Moves between nodes:
+: x214->x788, x987->x717, x232->x379, x554->x580, x453->x172, x748->x465, x443->x987, x662->x560, x249->x103, x40->x883, x321->x170, x892->x554, x824->x232, x172->x339, x140->x737, x266->x251, x788->x443, x553->x236, x737->x703, x580->x162, x355->x527, x162->x748, x929->x249, x470->x892, x465->x765, x331->x40, x339->x828, x273->x461, x828->x273, x251->x710, x703->x470, x883->x108, x615->x553, x606->x675, x461->x214, x675->x321, x717->x355, x170->x995, x595->x929, x995->x453, x108->x662, x765->x824, x379->x706, x560->x595, x38->x615, x710->x606, x236->x266, x706->x331, x103->x140, x527->x38
~: x214->x232, x987->x465, x232->x214, x554->x38, x453->x108, x748->x717, x443->x765, x662->x995, x249->x606, x40->x339, x321->x595, x892->x615, x824->x788, x172->x883, x140->x251, x266->x737, x788->x824, x553->x470, x737->x266, x580->x527, x355->x162, x162->x355, x929->x675, x470->x553, x465->x987, x331->x828, x339->x40, x273->x706, x828->x331, x251->x140, x703->x236, x883->x172, x615->x892, x606->x249, x461->x379, x675->x929, x717->x748, x170->x560, x595->x321, x995->x662, x108->x453, x765->x443, x379->x461, x560->x170, x38->x554, x710->x103, x236->x703, x706->x273, x103->x710, x527->x580

The rows follow the links: the fewer symbols apart two nodes are, the more alike their rows tend to be.

Each row is also shifted at random along 5 hidden directions that mean nothing.

Some nodes, each with a row of numbers:
x560: -6;11;-10;4;16;-19;-6;-2;0;14;12;-22;-15;-28;0;-12;-6;16;9;-23;6;14;42;-2;0;-11;28
x172: 19;-1;10;18;-7;-17;-21;-41;-3;-3;-3;5;-21;1;25;2;20;16;-11;-7;9;-11;-4;-18;11;-2;10
x214: -17;-1;6;-33;10;8;30;-4;-4;-23;-4;-9;-13;12;-32;11;0;6;39;3;20;-12;7;-8;-1;-8;-32
x331: 11;-33;32;-5;-11;-1;25;-22;-16;-12;-3;-11;-43;12;15;16;6;16;0;-24;3;-13;-18;-31;-26;20;-4
x251: -12;20;2;-4;-1;22;6;13;2;-16;-1;9;15;-4;-21;-10;-12;-25;1;14;-15;48;24;-6;27;3;-20
x828: -12;6;-13;18;25;13;-4;-22;-22;-16;-9;23;-10;10;15;20;-4;14;8;-6;-10;-10;10;10;8;-2;0
x108: -9;-17;-14;-10;10;-1;-8;6;0;-13;4;-2;3;19;-13;0;22;25;33;1;-10;-24;21;9;-18;-6;-8
x995: 39;-19;7;-4;-25;-30;-19;-26;10;-1;0;-7;-4;8;9;-4;30;-2;3;11;11;-39;-45;-12;1;-3;0
x461: -9;2;-18;-13;17;20;13;-14;-12;-22;-4;6;-2;-1;-21;28;-6;9;22;0;0;1;10;-3;11;-6;-8
x527: 21;21;26;22;2;-14;-7;0;23;26;11;-11;38;5;2;-8;-5;21;0;5;14;12;8;1;-18;8;-9
x232: 34;13;10;-6;-11;3;8;-25;-7;-14;-23;10;20;-3;4;14;-8;-6;8;7;5;4;-31;-4;20;-9;-8
x675: -16;-19;-13;-4;-1;5;22;46;-35;1;-12;2;-12;-3;24;-26;-25;-30;-4;-18;-38;-3;-10;28;-17;3;32
x765: 50;22;6;16;-4;-24;11;-40;-3;-5;3;-11;4;-13;-8;-5;-23;-25;20;2;8;3;-30;-27;13;-1;8
x580: 16;2;2;22;-5;-14;-6;2;10;0;27;-12;2;3;-11;-31;-2;-13;7;0;-30;26;23;-22;-6;20;13
x615: -1;21;-2;52;25;6;-5;2;5;20;15;16;24;11;15;4;-29;8;-16;5;-10;18;9;9;-14;19;4
x717: 11;0;14;-14;-8;-10;3;19;17;20;2;-19;23;-8;-7;-5;1;19;6;-7;17;0;-1;7;-20;-8;5
x103: -2;32;17;-8;-3;8;4;0;16;15;-8;-3;22;-17;-8;9;-17;2;-11;5;36;21;-2;6;12;-13;-17
x553: -9;4;-23;38;19;10;-6;-10;10;5;21;22;2;15;-3;24;-12;-8;-16;14;-5;-15;-18;0;-5;26;1

In each set, the symbols that take the first to the second take the third to the fourth. Give the fourth.
Answer with the node's name.
5;-8;17;-24;-14;-17;4;11;23;18;4;-26;7;0;-9;-7;10;16;6;0;30;-23;-13;2;-22;-8;-8
to 19;12;17;14;5;-7;-1;16;11;30;8;-8;39;0;7;-8;-17;22;2;-8;1;8;8;15;-30;1;8
as -11;-4;-55;6;0;26;-22;4;6;-11;7;30;17;-16;-18;29;8;-19;-32;22;-20;19;-5;5;34;9;17
to x251

12;-18;3;14;-11;14;2;11;9;7;17;5;15;2;-2;15;-3;2;-25;2;-22;29;4;-21;-19;32;5
to 19;1;-4;-4;8;-22;0;-23;21;-10;20;-20;11;10;-38;1;15;22;48;12;6;-20;15;-12;-14;-2;-12
as 5;-12;2;-14;-17;-3;21;15;-11;-5;2;-14;-19;-15;-4;-21;-14;-35;-4;-12;-15;22;-7;-14;1;11;13
to x355

10;20;0;24;8;2;-15;20;13;27;5;10;57;7;7;0;-12;24;-4;10;-4;3;5;27;-20;-1;2
to -1;-3;22;3;-3;12;3;20;20;-8;9;4;33;40;-20;-16;9;-3;20;26;-21;16;18;-10;-14;20;-44
as -4;-6;41;-18;-13;11;11;-7;-15;-16;-28;2;-17;9;21;1;9;14;-8;-13;7;15;5;-10;4;-7;-26
to x339

-7;-6;-10;-16;14;14;29;-5;-18;-11;3;-10;-18;-11;-15;20;-19;8;17;-21;1;6;11;-7;-7;4;6
to 4;15;-6;33;10;0;-20;6;19;23;11;14;37;9;10;8;-4;19;-19;11;0;3;1;16;-11;6;3
as 21;-17;10;0;-17;-21;1;2;-7;3;-10;-8;-7;0;24;-24;7;-9;1;-5;-11;-22;-28;6;-10;1;15
to x461

-49;11;-1;16;35;18;34;32;-16;22;-11;11;-9;22;16;8;-45;-13;-8;-10;18;-37;-32;40;-32;-4;-5
to -11;3;14;8;9;-6;-19;3;-12;-4;-23;18;3;28;38;-25;16;10;4;5;-10;-32;-1;28;1;-19;-13
as -19;-15;-27;-23;12;18;20;25;-19;-1;-5;-4;-5;-16;-7;20;-14;2;5;-19;-5;-7;5;19;-10;-8;24
to x883

-10;-1;13;5;-1;22;13;17;3;16;-4;8;8;1;11;20;-18;1;-32;-5;7;16;-14;2;-15;19;-5
to -19;-19;2;3;-7;-7;-7;15;14;-7;15;-6;-13;24;-11;-26;22;-12;1;12;-18;-7;10;-13;-9;16;-17
as 11;-20;-24;-27;-7;3;13;10;2;5;6;-15;10;-20;-25;24;-3;7;11;-8;6;-8;-14;5;-17;2;26
to x527

-6;26;-2;10;27;1;25;2;3;15;4;-3;15;9;-10;8;-41;-10;20;2;25;-22;-26;21;-19;-3;-7
to 25;-19;-3;-7;-11;-1;-13;-15;-2;-8;5;-8;0;-17;0;13;24;34;-2;-17;-15;27;36;-22;-1;6;20
as -7;1;-14;-4;12;12;-1;-29;-10;-22;-5;9;-18;1;-8;26;9;12;11;-1;8;-4;9;-9;18;-7;-10
to x170

-5;-3;-13;28;14;-4;3;20;-6;-5;20;3;6;25;-3;-30;-10;-17;20;9;-44;-3;9;10;-20;20;6
to -12;-12;10;-25;1;-1;18;29;0;16;-1;-21;0;-7;-4;-6;-7;10;11;-15;16;-12;1;12;-28;-6;3
as 20;15;16;-10;-13;-2;4;28;-12;1;-18;2;39;-2;12;-37;-11;-8;12;0;-34;31;15;20;3;-11;2
to x108

12;-40;-38;9;-22;9;-27;10;12;3;27;12;10;-18;-5;24;23;2;-43;6;-33;14;-7;-12;-1;30;38
to -21;6;-23;-8;22;-17;-4;-2;11;6;9;-10;-5;5;-23;1;4;-1;28;11;28;-54;-14;18;-6;-16;-7
as 14;-4;5;-9;-18;16;2;-10;-21;-5;-25;15;-7;-19;34;17;-2;6;-30;-20;-2;20;-7;-2;22;-9;15
to x554

-19;4;22;-1;3;10;22;4;8;17;-5;-2;-13;4;6;14;-22;-7;-23;-7;31;-7;-28;-2;-13;10;-16
to -4;23;-18;31;14;20;-8;-2;7;-2;9;22;21;4;-12;15;-12;-10;-11;19;-16;29;9;-3;14;16;-4
as 1;34;26;-13;-5;-2;7;-10;-7;-11;-34;4;7;5;8;-21;-2;-17;15;12;18;3;-10;7;29;-29;-35
to x461

26;-10;18;-6;-22;-25;-19;-16;5;-1;-11;-6;-5;7;19;-18;30;3;1;7;5;-25;-26;-5;4;-10;-5
to 14;31;4;16;18;-16;17;-17;7;23;14;-23;0;-23;-10;4;-32;1;16;-13;23;8;5;-8;-6;-1;14
as -20;7;-15;8;10;-18;-4;1;-15;-3;-3;-1;-33;-3;18;-30;-10;-37;0;-2;1;-30;-17;15;11;-10;16
to x527

20;-5;2;1;2;-9;16;17;7;23;10;-14;28;7;-10;4;-16;12;19;-3;4;-18;-20;16;-42;7;11
to 13;7;-17;19;0;-19;-11;1;3;-2;18;-5;4;-7;-5;-30;1;-20;9;5;-28;12;13;-7;3;9;20
as 6;13;-10;9;5;-23;-7;-7;4;-7;9;-8;-2;9;-12;-34;5;-29;25;18;-8;-16;-9;1;11;-3;-1
to x987

-9;16;-2;-5;-1;6;0;-2;-24;0;-31;13;-10;-13;32;-11;-11;-17;-15;-6;3;5;-9;18;27;-23;10
to 11;-19;3;-29;-18;12;-21;-4;2;-19;-13;8;18;3;-4;16;40;37;4;6;-7;10;27;-5;12;-11;-18
as -3;13;37;17;14;-11;4;-37;-8;-11;-6;-4;-33;27;16;-11;4;12;17;-6;15;-14;10;-24;-1;1;-31
to x788

11;8;3;-25;-19;9;8;23;0;-11;-10;-4;25;-19;-15;-25;-5;-25;6;7;-24;50;20;0;25;-6;-4
to -12;-3;-8;-22;-13;12;7;18;-1;-14;-2;0;1;-12;-18;-14;-1;-32;1;12;-12;26;9;-3;24;-2;-7
as 2;-10;27;-5;-23;13;1;7;19;8;3;-4;1;-5;-4;10;12;2;-36;4;10;33;2;-25;2;21;-18
to x737

10;-31;-36;0;6;-7;-12;-7;-5;-7;18;-4;-3;3;-14;22;17;24;16;-6;-16;-29;4;0;-22;5;26
to -3;9;-12;-4;-16;10;-17;-16;18;-11;11;1;-8;-22;-25;12;17;-19;-25;15;9;39;12;-36;40;12;-11
as -37;-7;26;-4;0;18;25;24;4;10;-7;6;-15;23;10;5;-14;-8;-21;1;19;-15;-25;5;-22;12;-27
to x987

-7;6;-22;17;19;9;-18;-15;-17;-15;-16;33;7;18;20;15;6;18;3;6;-16;-24;-1;22;13;-12;-2
to 19;-17;-22;-21;-21;4;8;15;3;-15;3;1;17;-6;-28;2;-1;-31;11;19;-21;-1;-30;2;7;2;6
as 6;9;-10;19;-6;-5;-37;-6;27;22;7;13;30;-8;4;13;19;19;-33;15;15;1;-1;6;11;-1;3
to x214

28;17;2;-17;-12;10;2;-17;0;-20;-29;23;38;13;-12;17;6;-8;20;29;8;-15;-39;13;26;-18;-33
to -12;-5;-32;-15;14;22;4;-7;-14;-21;-5;14;-2;-3;-17;33;1;10;14;2;0;-8;7;8;14;-10;2
as 16;9;37;-6;-7;11;24;-14;-20;-15;-25;5;-6;14;20;3;-10;-1;6;-11;5;7;-12;-8;1;-5;-21
to x273

10;-2;-12;-32;-1;13;10;7;-4;-7;-5;-9;16;-27;-23;21;-1;13;13;-8;5;22;19;0;7;-12;11
to 15;-1;-7;-20;-4;5;8;28;1;16;2;-11;40;-18;-10;7;-13;18;10;-6;-6;10;11;24;-19;-13;22
as -16;9;18;-22;-11;17;3;4;24;11;-10;1;13;7;-11;13;3;-3;-16;19;41;-6;-23;4;10;-6;-40
to x703

